[[153 127 134 130 120 128 120 141 137 126]
 [124 113 132 129 125 129 133 139 119 120]
 [111 135 136 134 123 134 138 144 131 129]
 [151 118 139 124 125 123 122 130 130 136]
 [124 125 134 133 121 140 127 151 128 121]
 [121 111 113 127 133 133 132 123 108 117]
 [111 122 134 128 138 125 154 129 119 129]
 [108 142 123 131 131 133 140 126 127 128]]
|
[[121 111 113 127 133 133 132 123 108 117]
 [124 113 132 129 125 129 133 139 119 120]
 [151 118 139 124 125 123 122 130 130 136]
 [111 122 134 128 138 125 154 129 119 129]
 [124 125 134 133 121 140 127 151 128 121]
 [153 127 134 130 120 128 120 141 137 126]
 [111 135 136 134 123 134 138 144 131 129]
 [108 142 123 131 131 133 140 126 127 128]]

[[139 127 134]
 [113 151 109]
 [128 130 127]]
|
[[139 127 134]
 [128 130 127]
 [113 151 109]]

[[123 112 128 103 127 140 125 126 117 139]
 [134 102 125 138 136 119 130 133 144 138]]
|
[[134 102 125 138 136 119 130 133 144 138]
 [123 112 128 103 127 140 125 126 117 139]]

[[113 142 120 119 122 133 136 109 124 142 133 154 133 126 119 134]
 [138 114 110 113 127 136 114 131 149 114 123 145 127 117 132 132]
 [117 126 131 116 134 105 137 135 140 122 108 133 136 147 129 123]
 [137 123 122 128 125 110 147 114 149 136 135 121 116 126 128 144]
 [137 121 135 142 140 112 127 129 117 127 135 148 104 125 120 124]
 [121 138 122 140 110 130 134 152 124 136 108 138 119 112 129 119]]
|
[[138 114 110 113 127 136 114 131 149 114 123 145 127 117 132 132]
 [137 121 135 142 140 112 127 129 117 127 135 148 104 125 120 124]
 [137 123 122 128 125 110 147 114 149 136 135 121 116 126 128 144]
 [117 126 131 116 134 105 137 135 140 122 108 133 136 147 129 123]
 [121 138 122 140 110 130 134 152 124 136 108 138 119 112 129 119]
 [113 142 120 119 122 133 136 109 124 142 133 154 133 126 119 134]]

[[123 151 120 111 141 120 125 109 142 149 151 116 143]
 [124 146 121 121 123 130 116 117 126 132 133 120 121]
 [140 139 135 125 115 131 128 117 127 112 126 135 130]]
|
[[140 139 135 125 115 131 128 117 127 112 126 135 130]
 [124 146 121 121 123 130 116 117 126 132 133 120 121]
 [123 151 120 111 141 120 125 109 142 149 151 116 143]]

[[120 131 123 125 120 130 128 127 125 133 106 129 119 120 124]
 [123 124 131 131 127 121 131 127 119 129 132 131 136 131 117]
 [127 130 125 127 125 132 127 130 130 128 116 131 126 120 133]
 [128 126 131 128 130 126 129 127 127 127 135 127 135 137 132]]
|
[[123 124 131 131 127 121 131 127 119 129 132 131 136 131 117]
 [128 126 131 128 130 126 129 127 127 127 135 127 135 137 132]
 [127 130 125 127 125 132 127 130 130 128 116 131 126 120 133]
 [120 131 123 125 120 130 128 127 125 133 106 129 119 120 124]]

[[109 133 135 121 128 100 140 141 149 135 149 112]
 [123 122 131 129 134 127 119 142 133 135 133 123]]
|
[[123 122 131 129 134 127 119 142 133 135 133 123]
 [109 133 135 121 128 100 140 141 149 135 149 112]]

[[129 128 126]
 [143 136 141]
 [123 118 105]]
|
[[123 118 105]
 [129 128 126]
 [143 136 141]]

[[122 126 142]
 [134 137 106]
 [136 131 132]]
|
[[122 126 142]
 [136 131 132]
 [134 137 106]]
---
[[129 102  99 124]
 [115 147 141 128]
 [127 128 117 138]]
|
[[115 147 141]
 [127 128 117]]

[[120 139 119 134]
 [114 136 149 100]
 [132 143 121 126]]
|
[[114 136 149]
 [132 143 121]]

[[146 129 118 135 123]
 [140 129 101 111 105]
 [156 116 110 139 130]]
|
[[140 129 101]
 [156 116 110]]

[[106 113 129 134]
 [124 134 119 141]
 [124 113 136 123]
 [112 142 116 135]
 [136 141 123 133]]
|
[[124 134 119]
 [124 113 136]]

[[140 117 107 117 139]
 [142 125 132 117 132]
 [136 116 102 117 139]
 [121 132 133 117 123]
 [144 122 124 117 135]]
|
[[142 125 132]
 [136 116 102]]

[[124 157 126 149 116]
 [120 132 131 126 131]
 [130 151 129 125 119]]
|
[[120 132 131]
 [130 151 129]]

[[122 126 135 116 140]
 [131 118 135 141 125]
 [124 132 119 123 142]
 [123 132 129 104 105]]
|
[[131 118 135]
 [124 132 119]]
---
[[110 137 126]
 [116 134 128]
 [151 118 136]
 [117 144 125]
 [119 124 129]
 [110 132 126]
 [130 120 125]
 [124 148 126]
 [124 130 124]
 [116 138 127]
 [130 123 122]
 [149 127 135]]
|
[[137 126 110]
 [134 128 116]
 [118 136 151]
 [144 125 117]
 [124 129 119]
 [132 126 110]
 [120 125 130]
 [148 126 124]
 [130 124 124]
 [138 127 116]
 [123 122 130]
 [127 135 149]]

[[137 143 133]
 [129 126 136]
 [129 126 139]
 [129 126 140]
 [145 126 128]
 [140 122 139]
 [100  99 139]
 [129 127 151]
 [119 128 139]]
|
[[143 133 137]
 [126 136 129]
 [126 139 129]
 [126 140 129]
 [126 128 145]
 [122 139 140]
 [ 99 139 100]
 [127 151 129]
 [128 139 119]]

[[107 148 131]
 [134 105 111]
 [138 104 145]
 [122 130 107]
 [109 118 122]
 [150 153 121]
 [154 119 118]
 [110 151 102]
 [155 136 138]
 [148 151 117]
 [111 151 141]]
|
[[148 131 107]
 [105 111 134]
 [104 145 138]
 [130 107 122]
 [118 122 109]
 [153 121 150]
 [119 118 154]
 [151 102 110]
 [136 138 155]
 [151 117 148]
 [151 141 111]]

[[137 134 152]
 [128 115 143]
 [127 150 125]
 [122 128 125]
 [136 150 140]]
|
[[134 152 137]
 [115 143 128]
 [150 125 127]
 [128 125 122]
 [150 140 136]]

[[110 148 146]
 [130 130 127]
 [115 115 133]
 [103 114 139]
 [137 123 128]
 [154 154 118]
 [130 130 127]]
|
[[148 146 110]
 [130 127 130]
 [115 133 115]
 [114 139 103]
 [123 128 137]
 [154 118 154]
 [130 127 130]]

[[150 116 129]
 [128 110 123]
 [132 134 127]
 [127 124 127]
 [133 134 124]
 [134 135 138]
 [128 130 123]
 [157 115 130]
 [137 118 132]
 [128 117 147]
 [130 135 131]
 [127 130 126]]
|
[[116 129 150]
 [110 123 128]
 [134 127 132]
 [124 127 127]
 [134 124 133]
 [135 138 134]
 [130 123 128]
 [115 130 157]
 [118 132 137]
 [117 147 128]
 [135 131 130]
 [130 126 127]]
